Here is a tiny trained network, its code and every weight. The questions are about switching its units off for an input and a target symbol, where a switched-off unit gives its printed mean instead of its output.

import numpy as np


def w(rows, s, z=0):
    codes = np.array(rows[::2]) - 128.0
    scale = np.full(codes.shape[1], s)
    scale[-1] = z or s
    return codes * scale


def norm(h):
    return h / np.sqrt((h * h).mean(-1, keepdims=True) + 1e-5)


def f(y):
    return np.maximum(y, 0)


def softmax(a):
    e = np.exp(a - a.max(-1, keepdims=True))
    return e / e.sum(-1, keepdims=True)


def log_softmax(a):
    a = a - a.max(-1, keepdims=True)
    return a - np.log(np.exp(a).sum(-1, keepdims=True))


def net(x, mask):
    ids = ['γδεζπστ'.index(c) for c in x.split()]
    T = len(ids)
    res = E[ids] + P[:T]
    q, k, v = (norm(res) @ M[0].T for M in (Q, K, V))
    z = softmax(np.where(np.tri(T) > 0, q @ k.T / 4**0.5, -1e9)) @ v
    res = res + np.where(mask[0], z, O[0][:, -1]) @ O[0][:, :-1]
    y = f(norm(res) @ A[0][:, :-1].T + A[0][:, -1])
    res = res + np.where(mask[1:9], y, B[0][:, -1]) @ B[0][:, :-1]
    return log_softmax(norm(res)[-1] @ U[:, :-1].T + U[:, -1])


Q, K, V, O, A, B = {}, {}, {}, {}, {}, {}
E = w([
[3,132,146,84],'γ',
[183,148,170,186],'δ',
[184,198,79,198],'ε',
[136,98,172,43],'ζ',
[90,180,130,75],'π',
[182,132,75,141],'σ',
[83,48,115,132],'τ',
],0.02)
P = w([
[65,185,253,157],'0',
[120,185,206,129],'1',
[140,182,189,94],'2',
[162,158,142,94],'3',
[183,146,119,81],'4',
[226,144,105,85],'5',
],0.0059)
Q[0] = w([
[250,156,118,37],'h1',
[150,205,71,101],'h1',
[117,153,187,129],'h1',
[149,216,164,82],'h1',
],0.021)
K[0] = w([
[121,133,70,1],'h1',
[76,72,60,113],'h1',
[164,152,118,159],'h1',
[149,99,35,106],'h1',
],0.019)
V[0] = w([
[168,170,89,3],'h1',
[177,23,241,114],'h1',
[107,237,236,135],'h1',
[246,144,165,135],'h1',
],0.0062)
O[0] = w([
[88,217,124,121,150],'h1',
[218,159,250,48,129],'h1',
[254,144,68,204,254],'h1',
[65,177,248,221,172],'h1',
],0.0064,0.005)
A[0] = w([
[161,208,111,173,87],'n1',
[199,134,150,61,3],'n2',
[59,105,179,68,171],'n3',
[109,66,143,198,72],'n4',
[123,17,185,147,106],'n5',
[44,162,110,164,176],'n6',
[250,134,101,163,136],'n7',
[144,184,147,57,124],'n8',
],0.014,0.0034)
B[0] = w([
[250,90,91,109,237],'n1',
[75,157,122,59,158],'n2',
[178,239,151,159,194],'n3',
[129,53,155,97,158],'n4',
[40,51,71,101,161],'n5',
[46,160,102,102,198],'n6',
[44,151,174,148,254],'n7',
[157,48,144,151,186],'n8',
],0.019,0.0094)
U = w([
[86,191,93,119,201],'γ',
[120,95,183,182,191],'δ',
[116,115,126,128,2],'ε',
[163,143,170,9,3],'ζ',
[125,140,56,204,61],'π',
[179,112,47,72,168],'σ',
[67,73,126,95,217],'τ',
],0.014,0.0036)

Each question gives the input, a string of symbols that net reads in full, and the target symbol t.
The units are the heads (4 rows each of Q, K, V and O) and the neurons (one row each of A and B). Each row of codes is followed by its name. A weight is (code - 128) times the scale printed after its matrix; where a second scale follows, it is the last column's (O, A, B and U).
mask holds one flag per unit, heads first, then neurons. A switched-off unit (its flag False) gives its mean, the last column of its rows in O or B, instead of its output. The means were averaged over made-up inputs and are rounded, as every weight is.
A unit's drop is (log p(t) with every unit on - log p(t) with that unit switched off) / (log p(t) with every unit on - log p(t) with every unit switched off).
The circuit of an input: a set's keep is (log p(t) with only the set's units on - log p(t) with every unit switched off) / (log p(t) with every unit on - log p(t) with every unit switched off). Starting from all 9 units, units are removed one at a time, each time the one whose removal leaves the highest keep (on an exact tie, the one counted first), for as long as the keep stays at least 0.8.
circuit, biggest first: the units of the circuit, biggest drop first
k most important neurons: the k neurons with the biggest drops, biggest first
drop when u is switched off: that unit's drop, to one decimal
input δ σ γ σ, target γ: circuit, biggest first -> [n7, h1]
input γ ε ε δ γ δ, target γ: circuit, biggest first -> [n7, n8]
input ζ δ δ δ ε σ, target ζ: circuit, biggest first -> [h1, n2]
input ε σ τ δ σ, target τ: circuit, biggest first -> [h1, n1]
input ε π δ π σ, target π: circuit, biggest first -> [h1, n7, n6]
input τ ζ δ σ, target ζ: 3 most important neurons -> [n2, n1, n7]
input δ τ δ τ ε δ, target τ: 2 most important neurons -> [n3, n2]
input τ δ δ γ δ, target γ: drop when h1 is switched off -> 1.2
input τ δ σ, target τ: drop when n2 is switched off -> 0.1
input τ δ δ σ δ, target σ: drop when n1 is switched off -> 0.9
input δ δ δ δ γ σ, target γ: drop when n7 is switched off -> 1.0
